Each name stands for a flat space through zero: a line, a plane or more. A row that begins with a name and a colon came from that space; any other row is followed by the name of the space it lies nearest, among the names in its block.
lg-zs: [ -38 -322 -239  114   58  348  -18   89   73   13 -752  168 -177  129
  -37  319  -82 -105 -370  404  103  -67  -84]
pp-rm: [ -13   96   45   68  -89  -62   81    3  145    6  497   39   57  -62
 -109 -216  206   38 -131 -111  -45  -56  -67]
rp-nc: [ -23  -95  -64  -43 -193 -171 -320 -173 -304   44 -249  -96  -31 -132
   46    1 -225   23  -42   57   26   36  -11]
pp-rm: [ -44  204  129  -80   54  -10   84  169  269   58  614  -54   98  -54
   49 -133  107  105  130  -87  -16  169  -29]
pp-rm: [ -99   69 -146  -46 -195 -497 -208  -73 -528 -303 -122  -43   49  -66
   58 -427  -49  117  -66  -23  -79 -160 -146]
lg-zs: [-151   57  -34  -42   99  193  284  405  363   74  -89   25   12   73
   -6  229  197  -49 -168  205  -39 -182 -222]
jc-bd: [ -33  128 -122   86  -24    7   49  107 -130  -21 -409  -47  -31   -8
  -25  174   93  -90  -20  134  -49 -337 -130]
lg-zs: [  78 -193   39  -27   16   -9  -14 -224  -26   -7  436  203   38   55
   72 -200 -101  131   88  -98   97  250  139]
rp-nc: [ 305 -332   -5  291  -44  548  -45 -229  499  165   19  153 -141  147
 -181  252  115 -159 -156  -17  116  284  162]
pp-rm: [ 142    8  120  -58   91  134   -3   34  454  -68  610  159   66  176
  126 -281  -15  156  179   33   85  441  -12]
pp-rm: [-220   22   -5  -76   54  -87  159  369   14   76   -6  -85  105  -37
  168  143   88    7    2 -104    0   24   62]
lg-zs: [ -37 -394  -61  -49   51   59  118   34 -162   43 -315  135  -47  116
   91  164 -185  -42 -213  123  -22   15   59]
pp-rm: [-156  106  104  -21   40 -129  187   74  -67  166  283    6  121 -137
   41   48   70   13   56 -218   41 -125  164]
pp-rm: [-104  -42   -2  -92  -35  -94 -179 -246 -291  101 -424  -94  -60 -177
  -87  178 -194  -41    3  -35   84 -139   99]
lg-zs: [-264  247   11 -161   26 -203   80  494   58   -3   10 -177  125  -69
  187   -5   63   60   12   56  -63  -42 -153]
jc-bd: [  87 -172  -54   77  -66   57  -35  -29 -152   65 -311  -20  -54   40
   41  188  -99 -100  -63   71  -55  -29   36]
rp-nc: [  34  120   69   63   53  -24  -47 -164  -28   -8  448   15   12 -111
  -78 -213   28   76   85 -181   57  136  166]
lg-zs: [ -20   67   69  -24  -71  -90   72   38  -18  111  -67  -30   67  -23
   42  111    1  -57   46  -18  -33 -196  -31]
jc-bd: [ 211   14 -137  110 -296 -235 -513 -517 -539 -176 -513 -145 -116  -94
 -110 -135 -183  -46   99   -2  -27 -120  -38]
pp-rm: [  90 -290  132   86   27  285  237 -220  230  296  227  164  -27   16
 -165  281   66 -123 -127 -175   51  -18  218]
pp-rm: [-188  295  -36  -45  -31   16  -65   83   75   88 -550 -193  -54 -180
 -190  281   95 -112  -76  140   32 -422 -198]
lg-zs: [  46  -62  -96   34 -169 -177 -235  -71 -282  -48 -179  -24   24   -8
  164  -66 -140   36   78   30   22   66    6]
pp-rm: [  43 -252  -27   68  -40  188   68   15  197   81  198   24  -33   43
  -59  108  138  -37 -153 -113  -19  196   61]
lg-zs: [ 253 -146   64  233   65  413  119  -52  441   61  120   99  -89  164
 -156  115  153 -147 -119  -38   -4  175  121]
jc-bd: [ -16 -154  -27  -10  -85  226  -23  -79  258  136   80   11 -115  -66
 -237  116   59  -32 -337  161  -32  -31 -190]
jc-bd: [-168 -274 -116 -116  -43  139  217  445   71  270 -747   73   29  149
  287  621 -134 -127 -169  439  -15 -284 -232]
jc-bd: [  91   41   83   76  -48   57   -4 -227   38  111  377   19  -24 -106
 -165  -59   41   -5  -30  -85  -18  -31   42]
rp-nc: [ -57   66 -103  -83 -113  -27 -324 -134   -8  -21  -99  -37  -44 -109
  -14  -51  -92  111   48  167  126   58 -165]
rp-nc: [   0  181  148 -100  -55   17 -100  -89  289   70  173 -219   -2 -122
 -191   34  121  -31   87 -180  -17   50  -45]
rp-nc: [ -13    4   53 -118  -62  111 -320 -263  255   51 -144 -145 -100 -125
 -220   69  -50   -3   -4  -40  131  172  -22]
lg-zs: [  55   96   73   27  228  163  363  105  198  -89  108   71  -15  145
 -126   18  198  -68   21  -36 -102 -163  -17]
jc-bd: [  20 -230  -50   59 -107  -51 -103 -189 -272   91  -81   76  -27  -57
   30   28 -165   -6 -121    3   35   15  114]
pp-rm: [-146  -19  175  -24  152  123  450  345  324  252  499   -6  112  -26
   12  201  226  -54  -94 -235  -62   28  157]
pp-rm: [-164 -350   65 -160  -45 -105   77   39 -125  207   89  -38   64  -74
  110  177 -112    5 -114 -221   -2  173  197]
jc-bd: [ -91  133 -193   -8   40 -170  -68  138 -411 -225 -740  -65  -44   35
   92   29  -91  -27   32  226  -42 -300 -136]
rp-nc: [  56  -30   28    3   13 -152  -14 -341 -296  -84  175  129    7  -29
  -61 -223  -85   66   89 -140   36  -70  126]
rp-nc: [  -6 -240  172  -77  -27  249  140   31  412  347  147  -63   -1  -21
  -83  384   44 -122 -124 -129  -11  136   88]
lg-zs: [ -11 -430 -143  -36 -140 -105 -180 -148 -434  -23 -551  -44  -94    9
   44  130 -235  -60 -210   23  -53   54   63]
rp-nc: [ -13  -80   27   23   16   73  110  -74  113   45  199   60    2   -8
 -107   20  129  -11  -62 -146   24    0   67]
pp-rm: [ -1 172  21  41  66 105  59 153 196  -3 119 -67 -14 -15 -60   2 121 -16
 -16  45 -42  -1 -67]
jc-bd: [  30 -353 -195  110 -119  180 -313 -277 -178   73 -792    0 -177  -33
  -90  341 -161 -125 -177   89  157   36  117]
lg-zs: [ 182 -131  -76  112 -100  -22   -5 -220 -247 -105 -270   50  -73  100
  -85   -4  -14  -96  -53   36 -118 -206  -55]
rp-nc: [ -52  213 -129  -73  -95 -239 -263 -128 -235 -240 -322  -23  -19  -42
  -18 -236  -69   94   81  175   45 -206 -240]
rp-nc: [  65  -53   88   38  -17   50   31  -60   44  112  205  -56    1  -42
  -45   60   20  -46    4 -152  -42   96  124]
jc-bd: [ -62  259  -42  -99   73  -15    4  110   90 -129  246   15   -3  -18
  -20 -212   42  144   47  237  -32  -70 -285]
jc-bd: [   4  133   76  -10  109  -83  -14 -201 -139  -81  185  -30   -8  -91
 -119 -167    2   39  131 -214   29   19  169]
lg-zs: [  65  110 -154   52  -51 -202 -119   24 -410 -261 -263  -77  -31   40
   76 -185  -49   24   69  118 -136 -119 -132]
pp-rm: [ 118 -209  -55   28    7  337 -276 -112  253   70 -472   19 -152   79
  -20  235 -204  -61  -63  254  153  273   13]
lg-zs: [ 194  -83  -76  110  -67 -177 -211 -312 -437 -213  -87  112  -32   69
   74 -308 -210   55   95   12    3   63   98]
rp-nc: [ 110   35 -238   47 -201  -96 -480 -273 -373 -204 -558  -87 -148  -46
  -44 -104 -190   30   13  298    2  -82 -234]
jc-bd: [ -64 -152 -124   55  -19  183  -46  -35  -31   95 -677  -12 -137  -30
 -138  356  -38 -147 -248  185   47 -221  -45]
rp-nc: [ -79   68  -12 -146  -49 -197 -271 -137 -180  -45   40  -68   35 -117
   94 -139 -161  144  203  -51  117  163   31]
rp-nc: [ -18   73  -80  -68 -145 -285 -296 -140 -428  -95 -244 -107   -7 -107
   81 -137 -216   67   85   91  -21  -65  -84]
lg-zs: [-213  302  -91 -133  -82 -258 -169   89 -190  -86 -123 -187   28 -194
  -10  -88   38   93   61   63   -6 -199 -220]
jc-bd: [ -37  164  237  -30  145  136  301   60  423  181  602   37   80  -49
 -128   24  199   -9   45 -201   18  -14   93]
jc-bd: [ -83  -11   26  -35    5  128  254  364  315  135 -250  -25   38  101
   42  315  130 -131 -142  144  -80 -208 -172]
[-123  -55   40  -77   69  247  251  298  450  173   -4   33   -8   50
  -59  264  126  -63 -239  185  -29  -98 -183]
jc-bd
[ -81  173   72   21   55  154  101  106  333  140  115  -35   10  -81
 -123  140  170  -45  -38  -21   58  -89  -20]
pp-rm
[ 88  53  53 -12 106 179  67 117 301 -34 190   5 -17 107   3 -25  49  14
  59  81 -32 165 -63]
pp-rm
[  61  139  105  136  211  165  454  193  245   25  303  159   69  140
  -17   34  239  -71   53  -74  -48 -177   79]
pp-rm
[-134  200 -100   28   28 -104  -11  -54 -197  -80  -10   46   -9 -131
  -93 -122   70   70  -26   50   60 -260  -71]
jc-bd
[ -70  147  -31  -73 -243 -187 -326  -38  -62   12 -185 -288  -11 -190
  -72    4    8  -10  -19  -23  -42  -36 -164]
rp-nc
[  59   81  -20  -18   18  272  -41 -178  311    6 -142   57 -147    5
 -298   75   49  -35 -138  299   20 -216 -293]
rp-nc
[ -59  152   92  -26  158  191  355  386  421   82 -126   19   40  133
    4  236  163 -114  -49  155  -62 -229 -145]
pp-rm
[  24  -67 -153   79   18  128   -5  102   56 -126 -421   75  -72  140
    3   65   37  -48 -119  220   13  -78 -130]
rp-nc
[ 212  -95   35  276  232  336  300  151  376 -100  633  240    4  240
   17 -200  235   10  -36 -129    2  375  234]
pp-rm
[-239  402  261 -279  112 -274  247  154   21  122  338 -256  171 -201
  -28   64  139   20  305 -352  -79 -227   39]
lg-zs
[  40  254  134   40   41  155  124  -44  411   61  417  -74    3  -68
 -260    2  308  -41   59 -181  -17  -73  -38]
jc-bd
[  36 -211 -134   12  -89 -118 -299 -219 -465  -45 -718    5  -67    9
  133  113 -330  -36   51   96   98    6  123]
jc-bd
[  36   24 -169   39  -95 -200 -235 -101 -382 -211 -251   -4  -12   12
  111 -179  -96   73  116   61   19   -6  -43]
rp-nc

Rows lie near named flat spaces through zero. A row that begins with a name and a colon came from that space; any other row is followed by the name of its block's space that it lies nearest.
fg-hg: [  68   96   -4   46   90  505  156  -99 -401 -149  -50  -84   40  -97
 -151  -73 -153  -72 -115  143  -11   56    8]
hf-pq: [-173 -180    7  -54  -37 -320   78  257  187  -81   70  177  160  -82
   20    7  -90  -20  131   47  -21   61   25]
sr-pn: [ 121 -180   57  -12 -190 -117  -20 -114 -361   -8 -117 -177  198  -31
  322 -432   80  -16  142 -148  105    1   44]
fh-bm: [ -44    0  210 -222  -24 -123   44   41  -88   25   47   -5  175   75
  345 -220 -206  -88  117  -29  172 -103   28]
fh-bm: [-164 -176  177 -258   98 -166  223  222  242 -121  113  103  334  -30
   74   93  -25  -62   81  -19  -58   39  -23]
fh-bm: [ 155 -255 -173  -72 -396 -142  217  292  214   27  104   -8   41 -203
  164 -172  216  -25   42  -87  269  164  -34]
bz-mm: [  60    9  161  -41 -159  -79   99  111 -383 -126  -49  -16  128   42
  151 -358  -72 -321  255  -57  -52  -15 -192]
bz-mm: [  39  259  -16  300   61  189 -234 -316  -16  102   29  -26 -218  119
 -412   27   84  189 -239  137  -72  109   14]
sr-pn: [  80  169  -98  219  257  427 -128 -252 -365  -91 -291 -114 -101   68
 -148  132  -11   89  -70  -97 -199 -168  -46]
qg-qs: [  93   50   48   16  -14  260  124  229 -262  -93 -135   95  -81 -146
  -23   91 -127 -360   84   76  -44 -107  -91]
sr-pn: [ -45   42  201  -99  233  181   22   -7  -52  -35  -41   55  195   42
   34  153 -101  -75  -12  -71 -119 -152   24]
qg-qs: [ -93  -30    2   -5  -82 -286  -31 -185  291   87  136   10 -134  -41
   54  -13   93  220 -126  142   64   53   41]
qg-qs: [  78 -139 -200   -7  -75  -23  -25  228   99  144  155  -31   35  -22
 -162   95  119 -315  165  -88  -89  287  -18]
hf-pq: [  51  317   95  209 -141 -150 -273 -546  164  181  292 -147 -436  260
 -521  -62  437  180 -334  220 -213  244  -35]
fg-hg: [  17   84 -160  155   56  160  -46  -48 -202  -18  -87  -52 -120    9
  -91  -25 -100  -70   67   50  -31   63 -114]
bz-mm: [ -14   31  182 -195  -39 -330  -84 -159   16   33   66 -103    3  204
  179 -103  134    5   61 -138 -128 -122   28]
fg-hg: [  19  118 -125  159   25  411   67 -226 -451  -61   40 -158   30   18
  -30 -336 -205  -43  -10  128  101  185 -165]
fh-bm: [ 155   84  -40  -35  -61   80 -123 -146 -285  163 -187 -175  -33   63
  510 -316 -223   57  109 -153  370 -188   28]
sr-pn: [ -89    5   50 -100  101 -102   49   24  297   44   98  128   13  -97
  -50  212 -104   55  -70   91  -64    1  114]
bz-mm: [-195   19  188 -280  111 -159  123   45  685  108  259  209   83  -75
   75  260 -171  341 -284  185  248  -49  248]
fh-bm: [ -98   94  270 -207  208   18  -54  173 -185  -70 -135  106  101  179
  247  131 -248 -212  151 -119  -56 -400   23]
bz-mm: [  36   56  -50   38 -104  -85  -18   18   41   34  -68   53 -180  -55
  146  -25  -60   51    2   16  113 -132  -23]
qg-qs: [-245   72  -72   21  136 -152 -117 -112  323  -29  188   81 -248  163
 -246  338  130  215 -201  120 -197  -66   37]
sr-pn: [  20 -175  -43  -33  -33   36   39  248 -400 -115 -310   29  111 -108
  479 -128 -220 -179  269 -153  157 -306  -20]
fg-hg: [-289  -62  371 -661   86 -736   95  291  794   91  231  252  136  121
  513  299 -193  126   53  -80  128 -368  239]
qg-qs: [ -18 -166 -193  -90   -2  155  185  144  187   24  159    5   45 -235
 -109  152  -55   -8 -100  160  122  244  152]
sr-pn: [  17   20 -155  156   -5  408   85   68 -286  -88  -62  -25  -24  -63
  -34 -105 -144  -46  -32  117  205   59 -111]
fh-bm: [-162  121  293 -247  243   95  113    0  -31 -101  128   83  182   90
  -34  106 -253 -105  -41  105 -135  -93   74]
bz-mm: [  13 -155    4 -228 -117 -371   11   49  428  176  168   -2   76  -52
  185   33  103  106    3  -99   95   62  183]
sr-pn: [   3  141  255  -86   86  181   70 -252 -133  -31   91  -48   68   52
   -4  -64  -15  -27 -138   66  -99  -54  -19]
bz-mm: [ -89  -21  -81  -31   62  -60  -26  100  164    1   85   49  -71   23
 -175  205   10   -3  -28   66  -73   59   77]
bz-mm: [  -8   86  355 -148  -35 -525 -107   98  328   88  158  176  139  170
 -166   65  133 -171  140 -165 -383   -6   26]
fg-hg: [ 187 -331   49  -71 -334 -366   59  479  -49   84 -130  125  308 -190
  450 -253   39 -416  459 -348   80  -48  -82]
hf-pq: [  74  118  191   38   88   18  -90  -82 -325  -41 -250   -6  103   57
  120 -142 -153  -78  145 -119 -100 -188  -22]
fh-bm: [ -43   -2 -150   74  231  363   18  -26 -284 -198 -233 -110   21   86
    0  117  -21   95   -9  -95  -30 -150  -89]
sr-pn: [ -37   85   34   95  229  277  -90  -90  -80   59   37   -8   95   55
 -264  117  -90  -77  -49   79  -99  144   21]
fg-hg: [  36  269 -132  281   28  260 -166 -558 -170   44  103 -193 -274  149
 -312 -135  124  286 -292  134  -92  134  -46]
qg-qs: [ -36 -205 -223    6 -118  240  349  258 -198 -253 -153  123  -31 -425
  280  -31 -271   32  -30  178  270 -152   25]
sr-pn: [  37  -35 -118   47  141  463   42 -130 -442  -55 -212 -149  170  -32
  378 -190 -248   85   26 -115  257 -162  -38]
qg-qs: [  67  259  684 -306  100 -359  -57 -181  284   86  106   75  130  220
 -130  131  201 -128  -44 -124 -440 -158   58]
hf-pq: [-200 -379  -19 -234   94 -279  239  671  245 -200 -172  316  363 -233
  337  259 -258 -116  312 -150   51 -219   53]
qg-qs: [ -74  145  239 -202  -53 -490  -97 -393  552  204  413  -19  -76  150
 -150    9  199  293 -254   84 -172  131  206]
hf-pq: [-110   96  -11   41  320  717   96 -232 -580 -281  -77 -206   41  142
 -144   32  -81   17 -192  143  -39  -68  -75]
qg-qs: [  27  316  292  -88   80  -55 -104 -428  238  101  247  -92 -114  281
 -301   73  263  156 -277   12 -272   30   11]
fh-bm: [ -66  114  190 -253   71 -367  -49 -157  462  122  124   22 -111   95
   57  198   53  202 -122   11  -71 -113  151]
hf-pq: [-105   64  -57   76   86  151  -59   12 -173 -104  -98  -42 -138  172
   31   33  -13   27   -8   45  100 -135 -148]
fg-hg: [ -80   -6   27 -225   61   89  112  183  -72   14  107    6  205   52
  252 -126 -355 -131  128    1  241    6   25]
bz-mm: [  -4  112  194  -12    4 -197  -21 -118  300  121  135   91  -42  -48
 -209   74   32   10  -90  157 -121  144   38]
fh-bm: [ -50  301 -240  416  147  244 -367 -422 -157   26   33 -138 -369  301
 -600   74  145  289 -257  132 -193  142   -3]
bz-mm: [ -82   71   80  -68   -6 -412 -227   24  412  212  121   64 -164  181
  -54  158   83   48    9   24   17   11   73]
hf-pq: [ -83  226  -58  284  281  475  -12 -184 -122 -176  -23   34  -55   77
 -561  198  -14  153 -237  153 -246   89 -103]
qg-qs: [ 130 -114 -119  -11 -184  -73  -79   43   -7  192   40 -130    1   17
  200 -174  106 -102  117 -121  211  118  -15]
sr-pn: [-106  -54 -173  -18   53  116  142   26  195  -15  148   43  -80 -175
 -133  168 -102   86 -148  243   78  165   73]
fh-bm: [-159 -508 -330 -194  -52 -355  152  305  405   12   -4   36  103 -278
  443  194   26  124  141  -73  224   -1  116]
hf-pq: [  45  -30  -83  228  -69  353   67  132 -593 -208 -172  -30   48   -4
    4 -244  -47 -277  160   -9   15  -13 -277]
bz-mm: [  97  121 -142  188  167  312 -157 -150 -108   42 -255  -53 -104  -15
  -88  130  -82  251 -133  -47   75 -114  127]
qg-qs: [-192 -109  251 -295  -52 -550   22   74  533   42  340  148   42   53
  -82  205  194   28  -88   78 -190   23  194]
qg-qs: [-162   -1  367 -256   13 -412   37 -134  384   38  228   94   73   20
   15   57   55  141 -151  163  -73  -16  176]
sr-pn: [ -97   12   -5  -31  177  231   97   49   21  -65  -23   77  127  -49
   65   95 -227  101  -66   39  110  -81   19]
fh-bm: [ 105  316  -28  157  166  234 -217 -403 -272    8 -199 -193 -215  215
 -145  -26   -2  221 -122  -56 -100 -122    6]
bz-mm: [ 166 -246  -34  -82 -219 -192  107  157   28   70  -34  -31  221 -176
  285 -193  107 -146  212 -230   54   75  -22]
fg-hg: [-150 -193  206 -314  -81 -508   98  411  114   63   88  225  250 -115
  446 -107 -372 -375  386   18  101  -61   54]
fg-hg: [ -70   95  -34  128   84   38 -119 -266  -41  -68   28 -111 -186  179
 -272   87  243  147 -154   64 -200   28  -65]
hf-pq: [ 182   27  -25  136   22  277   -4  -33 -492  -51 -202 -121  176   -5
    8 -240  -69 -226  201 -172 -102   54 -135]
fg-hg: [-117 -110  177 -199   39 -214   73  396  193  -30   52  246  157  -43
   71  213 -116 -258  154  -29  -85 -124   55]
hf-pq: [-250  235  276 -100  246 -456 -191    4  542   11  110  314 -144  212
 -286  487  -23  147 -100   27 -418 -263  130]
fg-hg: [  83 -275 -221  -32  -81  275  301  167 -258 -191 -243  -13  110 -394
  389  -64 -144   41   28  -42  227 -160   53]
qg-qs: [ 230  -88 -120  -61 -138  287  216   -2 -227  -16  -18 -168  146 -166
  153 -229   13  -98   36 -125  115  119  -31]
sr-pn: [   8  161 -176   97  -16  148  -72 -111 -262  -68  -61 -121 -179  176
   32 -165  -89  118   -7  -29   97  -80  -84]
fh-bm: [   6 -130 -255   94  -48  235    4   24 -264  -24   -5 -132   40  -37
   26 -165  -61   22    9   40  212  149   45]
sr-pn: [  72  470  224  103  235   28 -206 -184   15  -17 -158  102 -228  223
 -405  269  -31   27  -72  -66 -446 -231  -23]
hf-pq: [ -42  -13  -93  -59  -28  130  112 -129  262   91  238  -33   -7  -92
    4  -13  -36  251 -254  163  256  162  104]
hf-pq: [ 110  261  158   58  111  -25 -263 -245 -146  146  -41  -90  -47  245
 -153  -37   20 -112   72 -131 -255  -14  -14]
sr-pn: [ -32 -194  184 -322 -110 -309  221  355  200   -1  -47  186  140 -223
  533   29 -183 -189  192  -41  187 -240   28]
fg-hg: [-214  273  251    1  394  189  -49   22 -318 -227 -159  184    2  176
 -116  227 -369 -181   73   77 -329 -348  -85]
qg-qs: [ 173 -236 -380   49 -237   41    8  250  -20  118  -45 -100  -42 -152
  150  -82   77  -84  131 -130  275  151   44]
qg-qs: [ 128 -105  -12 -216 -120 -140   -3 -231  195  198  108 -240  -14   34
  341  -74  275  119  -64 -178  137   -1   59]
fh-bm: [-129   22  257 -182   55 -348  -18   -9  355   20  135  105   33   95
  -44  159   92   65  -56   29 -143  -63   74]
fg-hg: [ -23 -424  -76 -362 -353 -752   11  224  438  214  158  -19  128  -75
  710 -178  129   73  216 -254  326  -72  190]
fg-hg: [ 167 -271 -366   89 -270  259  157  104 -324   31   33 -184  132 -224
  222 -385  -20 -141  129  -49  318  286  -59]
fh-bm: [-155   40  225 -225  177   49   97   86   96  -43  175   97  185   71
  -48  130 -169  -94  -44   91  -54  -17   80]
hf-pq: [ -83  -36  -11   -1  120  -93  -20  267  113  -14 -155  174   68  -50
   81  163 -219  -42  156  -36   43 -116    0]
sr-pn: [ 118 -131 -178  -48 -144   63   42  -93 -211  100   -5 -258  -54  -78
  260 -237   35 -112   95   20  232  165  -38]
bz-mm: [ 170 -219 -252  186 -303   79  103  129 -157   -7  -26  -22  113 -229
   96 -305   85  -35   88 -110  156  170  -64]
bz-mm: [-191  163  387 -325  358 -415  -74 -274  618   78  153  121   38  112
 -160  473   19  266 -200   26 -419 -155  281]
bz-mm: [  97 -134  -87  -16 -107  -75  -75   77   91  172   12  -85   64   15
  157  -69  125  -51   97 -147  174   95   -2]
fh-bm: [-246  197   66   76  174   85 -129 -357  171  -12  268  -43 -223  265
 -369  161  144  281 -364  294  -71   81   -6]
hf-pq: [ -54  -77   28 -115  -27 -261   22   54  275   12   15   82   -4  -74
   87  103    7  164  -44    0   28  -81  153]
qg-qs: [-149  -37   88 -189  160   31   61 -138  112   -6   78  -21  186   36
  264   -5 -160  262 -122    0  167 -120  129]
hf-pq: [  36  -67 -283   99 -193  211   61   91 -409  -58 -153 -119 -241  -75
  386 -257 -143  -94  103   91  417 -100 -175]
fg-hg: [ 141   28  193  -47  -74  -81  -29  129  -55  153   11   48  216    0
   84 -178  -97 -317  226 -128   -7   88  -53]
bz-mm: [ -28   24  222 -290  -59 -429   -7   47  297   87  132   88   97  120
  291  -11   -6    2   91 -210  -69 -207   62]
fg-hg: [ 145   73  209    5    8  106  -33 -175 -225   69  -36  -78  143   -7
  -11 -169    1 -138   25  -42  -92   52   19]
fh-bm: [-114  187  299 -141  274 -347 -144    3  310   16   -7  158   83  219
 -196  304  -38   -9   84 -128 -420 -145   51]
sr-pn: [  88  -40   13  -49 -126 -389 -243 -151  -72  194   20 -211  -35  193
  120 -222  182 -111  209 -155  -61  114   23]
hf-pq: [-120 -255  -97  -73  -58  -21  324  227   26 -180    9  129  185 -339
  187  -64 -217    4   58  151  140   62    4]
[-120   -2  236 -136   88 -227   -1   40  121  -56   26   88  166  105
   37   31  -22   27   43  -43 -105  -97   28]
bz-mm
[ -14  112  189 -174  112  143   83 -208 -130  -35   72    5   62  -51
   95    3 -195   31 -143   58  -97 -167  189]
hf-pq
[ -11   23   11  -66   79   39   -8 -274   28   22   44 -158   -6   71
   44  -12  100  179 -123   -9   -7   14   30]
qg-qs
[-191  -27  214 -201  141 -196  -11  122    5  -28  -62  101  153  125
  426    3 -240  -73  181  -71   97 -295  -61]
sr-pn
[-141   42  112 -172  186 -304 -153  -80  390  132   19    0  -10  200
  143  204    8  208  -11  -73   36 -129   70]
fg-hg
[  43  269  264   21  116 -114 -227  -73   95   81  -73   69 -101  240
 -205  160   75  -23  -17  -88 -219 -159    3]
qg-qs
[ 182  -81 -116  110  -92   21  -61  272 -203   54 -186   47   54 -113
   11  -27  -49 -319  274 -181  -67   19  -21]
hf-pq
[  94 -154 -149  -34   25  204  155   92 -247 -171 -284 -100  100 -143
  240  -18  -21   47   78 -164   76 -153   -8]
hf-pq
[  62 -214  -76 -109  -80  -97   76  260 -116   38 -154  -13  176 -136
  431 -142 -163 -203  304 -153  206  -45  -33]
fh-bm
[ 193   23  -48  108 -126 -121 -206 -369   16  188   29 -268 -151  109
 -143 -111  427   91  -73 -100 -119  195    9]
fg-hg
[-164   19  -34  -68  131  294  135  324 -183 -162  -68  156   86   26
  255   42 -407 -101   83   29  251 -257  -99]
sr-pn
[  75  132  -61   28   36  101 -134  -82 -141   84  -75 -110  -14  163
   87 -135 -112   70   46 -122  134  -41    8]
fg-hg
[ -74  118  -16   86  104  215   51  -56 -106 -160    6   35 -122   42
 -221  131   10   11 -120  105 -164  -61  -93]
qg-qs
[  47   72  111   -1  -50  -63  -36   28 -363 -119  -73  -99    5  203
  -53 -187   88 -285  214  -96 -207   -9 -190]
fg-hg
[  85 -208 -340  201 -227   38   20  198   77   88   20   24 -169 -247
  -76   42  141 -109   24   89  147  221  -42]
sr-pn
[-130   -6    4  -47  246  345  102 -116 -340 -197 -131  -51  160    9
  233  -29 -258  114  -41   -3   58 -226   -2]
fh-bm
[ 152 -153 -200   77 -138  -98  -18 -145 -322  -63 -351 -215  -19  -94
  435 -301   61  170  163 -227  129 -154  -42]
qg-qs
